Below is a small trained network, with its code and all its weights. Each question gives an input and a class and asks what happens when units are switched off, that is, made to give their printed mean instead of their output.

import numpy as np


def w(rows, s, z=0):
    codes = np.array(rows[::2]) - 128.0
    scale = np.full(codes.shape[1], s)
    scale[-1] = z or s
    return codes * scale


def f(y):
    return y / 2 * (1 + np.tanh(0.7978845608 * (y + 0.044715 * y**3)))


def log_softmax(a):
    a = a - a.max(-1, keepdims=True)
    return a - np.log(np.exp(a).sum(-1, keepdims=True))


def net(x, mask):
    res = np.array(x, float).reshape(1, 8) / 4 @ E
    y = f(res @ A[0][:, :-1].T + A[0][:, -1])
    res = res + np.where(mask, y, B[0][:, -1]) @ B[0][:, :-1]
    return log_softmax(res[-1] @ U[:, :-1].T + U[:, -1])


A, B = {}, {}
E = w([
[250,12,89],'x0',
[58,3,167],'x1',
[136,136,154],'x2',
[130,131,135],'x3',
[176,159,248],'x4',
[126,129,126],'x5',
[96,105,44],'x6',
[130,128,129],'x7',
],0.0042)
A[0] = w([
[139,185,114,35],'N0',
[83,161,123,74],'N1',
[55,40,183,94],'N2',
[213,194,191,132],'N3',
[107,122,169,110],'N4',
[118,130,237,126],'N5',
[70,68,163,100],'N6',
[169,239,12,129],'N7',
[108,142,189,184],'N8',
[226,85,111,89],'N9',
[77,202,81,96],'N10',
[93,102,96,165],'N11',
[112,130,124,91],'N12',
[100,85,141,126],'N13',
[167,149,63,103],'N14',
[198,157,194,169],'N15',
[179,161,121,34],'N16',
[110,138,167,183],'N17',
[88,173,168,103],'N18',
[186,192,114,57],'N19',
[133,123,184,75],'N20',
[111,129,100,104],'N21',
[228,89,109,85],'N22',
[107,109,101,150],'N23',
[71,216,126,40],'N24',
[68,155,55,107],'N25',
[184,113,105,47],'N26',
[183,197,119,62],'N27',
[174,132,164,231],'N28',
[181,157,85,2],'N29',
[137,153,124,144],'N30',
[142,106,177,94],'N31',
[126,116,84,131],'N32',
[95,125,183,78],'N33',
],0.011,0.0045)
B[0] = w([
[157,120,203,117],'N0',
[110,121,171,123],'N1',
[252,133,199,193],'N2',
[162,98,99,243],'N3',
[137,117,141,131],'N4',
[131,100,110,201],'N5',
[197,121,162,159],'N6',
[195,100,102,253],'N7',
[106,122,86,199],'N8',
[48,150,195,199],'N9',
[110,123,147,172],'N10',
[151,118,79,169],'N11',
[142,122,157,109],'N12',
[157,141,124,146],'N13',
[148,104,131,152],'N14',
[131,104,83,237],'N15',
[163,112,199,116],'N16',
[109,128,95,181],'N17',
[82,129,150,157],'N18',
[191,119,179,150],'N19',
[139,114,157,126],'N20',
[139,114,135,120],'N21',
[54,144,193,196],'N22',
[136,131,94,151],'N23',
[96,141,215,162],'N24',
[124,88,127,165],'N25',
[111,129,182,124],'N26',
[191,111,175,156],'N27',
[91,152,46,245],'N28',
[165,110,215,112],'N29',
[135,118,121,146],'N30',
[133,132,141,135],'N31',
[131,123,106,145],'N32',
[148,99,185,128],'N33',
],0.017,0.0038)
U = w([
[161,79,112,166],'0',
[171,130,115,252],'1',
[247,182,159,31],'2',
[154,95,107,71],'3',
[162,142,117,198],'4',
[112,103,181,7],'5',
],0.016,0.0033)

Each question gives the input, the list of numbers given to net, and the class t.
The units are the neurons (one row each of A and B). Each row of codes is followed by its name. A weight is (code - 128) times the scale printed after its matrix; where a second scale follows, it is the last column's (A, B and U).
mask holds one flag per neuron, in row order. A switched-off neuron (its flag False) gives its mean, the last column of its row in B, instead of its output. The means were averaged over made-up inputs and are rounded, as every weight is.
A unit's drop is (log p(t) with every unit on - log p(t) with that unit switched off) / (log p(t) with every unit on - log p(t) with every unit switched off).
The circuit of an input: a set's keep is (log p(t) with only the set's units on - log p(t) with every unit switched off) / (log p(t) with every unit on - log p(t) with every unit switched off). Starting from the 12 units with the biggest drops (on a tie, the unit counted first), units are removed one at a time, each time the one whose removal leaves the highest keep (on an exact tie, the one counted first), for as long as the keep stays at least 0.8.
units of the circuit, in order: the units of the circuit, biggest drop first
top k neurons: the k neurons with the biggest drops, biggest first
drop of u: that unit's drop, to one decimal
input [-4,7,-3,6,8,1,-8,-5], class 0: top 2 neurons => N5; N8
input [-5,-8,0,8,-7,0,5,-3], class 2: units of the circuit, in order => N7; N28
input [-8,-7,1,-8,7,-3,4,-7], class 5: units of the circuit, in order => N24
input [8,-8,1,-6,-4,-7,3,-4], class 2: top 2 neurons => N7; N29
input [8,4,3,-5,-7,2,0,1], class 5: units of the circuit, in order => N9; N22
input [-5,-7,3,-5,0,-3,3,6], class 2: units of the circuit, in order => N7; N27
input [5,7,-2,-3,1,1,-1,2], class 2: top 2 neurons => N2; N6
input [5,7,1,4,0,5,3,-4], class 2: units of the circuit, in order => N2; N6
input [-6,-1,1,5,1,6,3,2], class 5: units of the circuit, in order => N24; N18
input [8,6,2,-5,0,2,4,4], class 5: top 3 neurons => N9; N22; N7
input [-8,-8,-2,8,0,-2,5,0], class 2: top 3 neurons => N7; N27; N19
input [6,-2,-3,-6,3,-2,1,-2], class 5: drop of N7 => 0.1
input [4,8,-2,-6,7,8,-7,-1], class 2: drop of N15 => -0.2
input [-4,5,-4,-1,-1,2,-1,-4], class 2: drop of N2 => 0.8
input [4,5,-1,1,0,3,-4,-4], class 2: units of the circuit, in order => N2
input [-6,-6,3,2,-3,-4,3,6], class 2: drop of N23 => 0.0
